Here is a tiny trained network, its code and every weight. The questions are about switching its units off for an input and a target symbol, where a switched-off unit gives its printed mean instead of its output.

import numpy as np


def w(rows, s, z=0):
    codes = np.array(rows[::2]) - 128.0
    scale = np.full(codes.shape[1], s)
    scale[-1] = z or s
    return codes * scale


def norm(h):
    return h / np.sqrt((h * h).mean(-1, keepdims=True) + 1e-5)


def f(y):
    return np.maximum(y, 0)


def softmax(a):
    e = np.exp(a - a.max(-1, keepdims=True))
    return e / e.sum(-1, keepdims=True)


def log_softmax(a):
    a = a - a.max(-1, keepdims=True)
    return a - np.log(np.exp(a).sum(-1, keepdims=True))


def net(x, mask):
    ids = ['Ψαβδεηλμ'.index(c) for c in x.split()]
    T = len(ids)
    res = E[ids] + P[:T]
    r = norm(res)
    for j in range(3):
        rows = slice(4 * j, 4 * j + 4)
        q, k, v = (r @ M[0][rows].T for M in (Q, K, V))
        z = softmax(np.where(np.tri(T) > 0, q @ k.T / 4**0.5, -1e9)) @ v
        o = O[0][rows]
        res = res + np.where(mask[j], z, o[:, -1]) @ o[:, :-1]
    y = f(norm(res) @ A[0][:, :-1].T + A[0][:, -1])
    res = res + np.where(mask[3:11], y, B[0][:, -1]) @ B[0][:, :-1]
    return log_softmax(norm(res)[-1] @ U[:, :-1].T + U[:, -1])


Q, K, V, O, A, B = {}, {}, {}, {}, {}, {}
E = w([
[127,151,142,3,167],'Ψ',
[146,136,198,138,111],'α',
[97,84,114,154,155],'β',
[58,123,68,186,141],'δ',
[120,88,157,146,126],'ε',
[110,117,124,162,99],'η',
[108,149,143,180,127],'λ',
[157,129,107,173,156],'μ',
],0.025)
P = w([
[174,142,100,2,26],'0',
[71,105,171,160,170],'1',
[70,103,164,163,177],'2',
[70,101,170,164,183],'3',
[66,103,166,174,180],'4',
[66,107,169,177,187],'5',
[68,99,167,180,191],'6',
[64,109,168,178,191],'7',
[65,109,162,177,188],'8',
[60,109,164,173,194],'9',
[55,112,161,168,189],'10',
[60,114,163,174,192],'11',
[34,123,162,150,197],'12',
],0.009)
Q[0] = w([
[192,167,133,51,125],'H1',
[134,118,148,18,170],'H1',
[93,124,150,209,217],'H1',
[217,114,114,96,31],'H1',
[65,12,146,133,248],'H2',
[138,66,55,106,9],'H2',
[158,255,84,204,178],'H2',
[108,124,71,88,191],'H2',
[163,149,121,94,73],'H3',
[224,152,97,141,48],'H3',
[67,92,154,212,113],'H3',
[207,177,73,71,73],'H3',
],0.017)
K[0] = w([
[70,156,169,120,172],'H1',
[70,136,128,67,158],'H1',
[186,161,101,121,48],'H1',
[89,126,139,160,188],'H1',
[252,125,47,162,148],'H2',
[26,81,113,136,37],'H2',
[85,132,131,72,232],'H2',
[162,167,73,96,116],'H2',
[129,101,151,164,123],'H3',
[52,123,177,167,150],'H3',
[60,148,162,64,170],'H3',
[139,86,147,203,108],'H3',
],0.019)
V[0] = w([
[86,163,138,156,77],'H1',
[117,68,205,146,73],'H1',
[202,77,15,142,122],'H1',
[27,76,116,132,95],'H1',
[125,124,113,133,66],'H2',
[44,97,153,104,112],'H2',
[148,61,166,184,112],'H2',
[79,141,196,110,141],'H2',
[65,147,236,128,129],'H3',
[183,38,248,138,119],'H3',
[117,91,125,118,221],'H3',
[121,230,157,160,144],'H3',
],0.016)
O[0] = w([
[141,194,73,121,34,238],'H1',
[212,230,109,147,132,210],'H1',
[118,102,51,14,202,144],'H1',
[254,114,46,132,83,148],'H1',
[101,188,219,116,119,75],'H2',
[132,221,88,72,81,69],'H2',
[32,61,177,157,59,240],'H2',
[168,149,75,64,81,112],'H2',
[159,113,138,249,108,159],'H3',
[184,201,212,160,193,85],'H3',
[130,10,152,177,169,2],'H3',
[25,146,199,161,55,104],'H3',
],0.011,0.0055)
A[0] = w([
[138,99,44,185,18,128],'N1',
[66,183,27,44,156,167],'N2',
[144,162,64,184,133,30],'N3',
[216,103,245,43,76,254],'N4',
[183,42,71,9,189,30],'N5',
[156,226,184,216,135,154],'N6',
[55,44,193,154,212,136],'N7',
[178,180,240,10,106,239],'N8',
],0.015,0.0078)
B[0] = w([
[89,175,133,135,136,248],'N1',
[100,103,98,170,208,206],'N2',
[109,145,142,185,150,153],'N3',
[112,43,3,113,150,184],'N4',
[123,133,239,92,28,186],'N5',
[148,119,144,40,120,242],'N6',
[194,159,120,165,86,222],'N7',
[92,145,174,198,161,204],'N8',
],0.019,0.012)
U = w([
[154,81,157,200,134,150],'Ψ',
[194,173,254,97,129,58],'α',
[205,88,139,41,101,253],'β',
[95,66,43,84,77,19],'δ',
[253,173,109,103,162,142],'ε',
[119,155,45,143,197,63],'η',
[86,177,140,124,64,121],'λ',
[94,113,182,82,195,226],'μ',
],0.018,0.0043)

Each question gives the input, a string of symbols that net reads in full, and the target symbol t.
The units are the heads (4 rows each of Q, K, V and O) and the neurons (one row each of A and B). Each row of codes is followed by its name. A weight is (code - 128) times the scale printed after its matrix; where a second scale follows, it is the last column's (O, A, B and U).
mask holds one flag per unit, heads first, then neurons. A switched-off unit (its flag False) gives its mean, the last column of its rows in O or B, instead of its output. The means were averaged over made-up inputs and are rounded, as every weight is.
A unit's drop is (log p(t) with every unit on - log p(t) with that unit switched off) / (log p(t) with every unit on - log p(t) with every unit switched off).
The circuit of an input: a set's keep is (log p(t) with only the set's units on - log p(t) with every unit switched off) / (log p(t) with every unit on - log p(t) with every unit switched off). Starting from all 11 units, units are removed one at a time, each time the one whose removal leaves the highest keep (on an exact tie, the one counted first), for as long as the keep stays at least 0.8.
units of the circuit, in order: the units of the circuit, biggest drop first
top k neurons: the k neurons with the biggest drops, biggest first
which heads matter: for each layer, one digit per head in row order, 1 if its drop is at least 0.15 and else 0, layers parted by /
drop when u is switched off: that unit's drop, to one decimal
input Ψ μ ε λ λ μ λ μ μ μ, target Ψ: units of the circuit, in order	[H2]
input λ η λ λ η λ η λ μ Ψ Ψ, target λ: which heads matter	101
input α Ψ η λ Ψ μ η λ Ψ Ψ, target α: which heads matter	101
input ε α ε λ δ, target ε: which heads matter	001
input β λ Ψ α, target δ: which heads matter	010
input β ε η μ η α η η η η Ψ Ψ, target β: which heads matter	001
input λ ε η α η ε η β, target λ: which heads matter	101
input β λ μ, target β: which heads matter	000
input α ε η α Ψ α α ε, target β: top 2 neurons	[N6 N8]
input μ μ δ μ μ, target μ: which heads matter	100
input η η α β β μ δ λ α, target η: which heads matter	100
input μ η μ η, target μ: which heads matter	100
input η δ μ λ λ ε, target η: which heads matter	001
input λ η Ψ μ α λ β μ α, target Ψ: which heads matter	011
input β η Ψ λ λ μ η η λ μ β μ β, target Ψ: which heads matter	011
input α Ψ λ ε λ η δ β, target α: units of the circuit, in order	[H1 N6]
input α λ α α λ β η, target α: which heads matter	001
input μ δ α, target μ: units of the circuit, in order	[H1]
input η μ μ α β, target η: units of the circuit, in order	[N2 H1]
input β β δ ε η, target β: top neuron	[N5]
input β λ λ α η δ α δ β λ μ α λ, target β: units of the circuit, in order	[N5 H1]
input λ λ λ η Ψ ε, target β: top 4 neurons	[N6 N8 N4 N2]
input μ λ α μ μ β λ Ψ η λ λ λ, target Ψ: top 2 neurons	[N7 N6]
input μ ε η λ μ β λ Ψ, target Ψ: top 2 neurons	[N7 N6]
input η λ η μ α Ψ λ λ, target Ψ: top 2 neurons	[N4 N2]
input ε ε η μ δ, target ε: drop when H3 is switched off	0.6
input η λ δ λ δ β η ε η β Ψ η Ψ, target η: drop when N2 is switched off	0.2
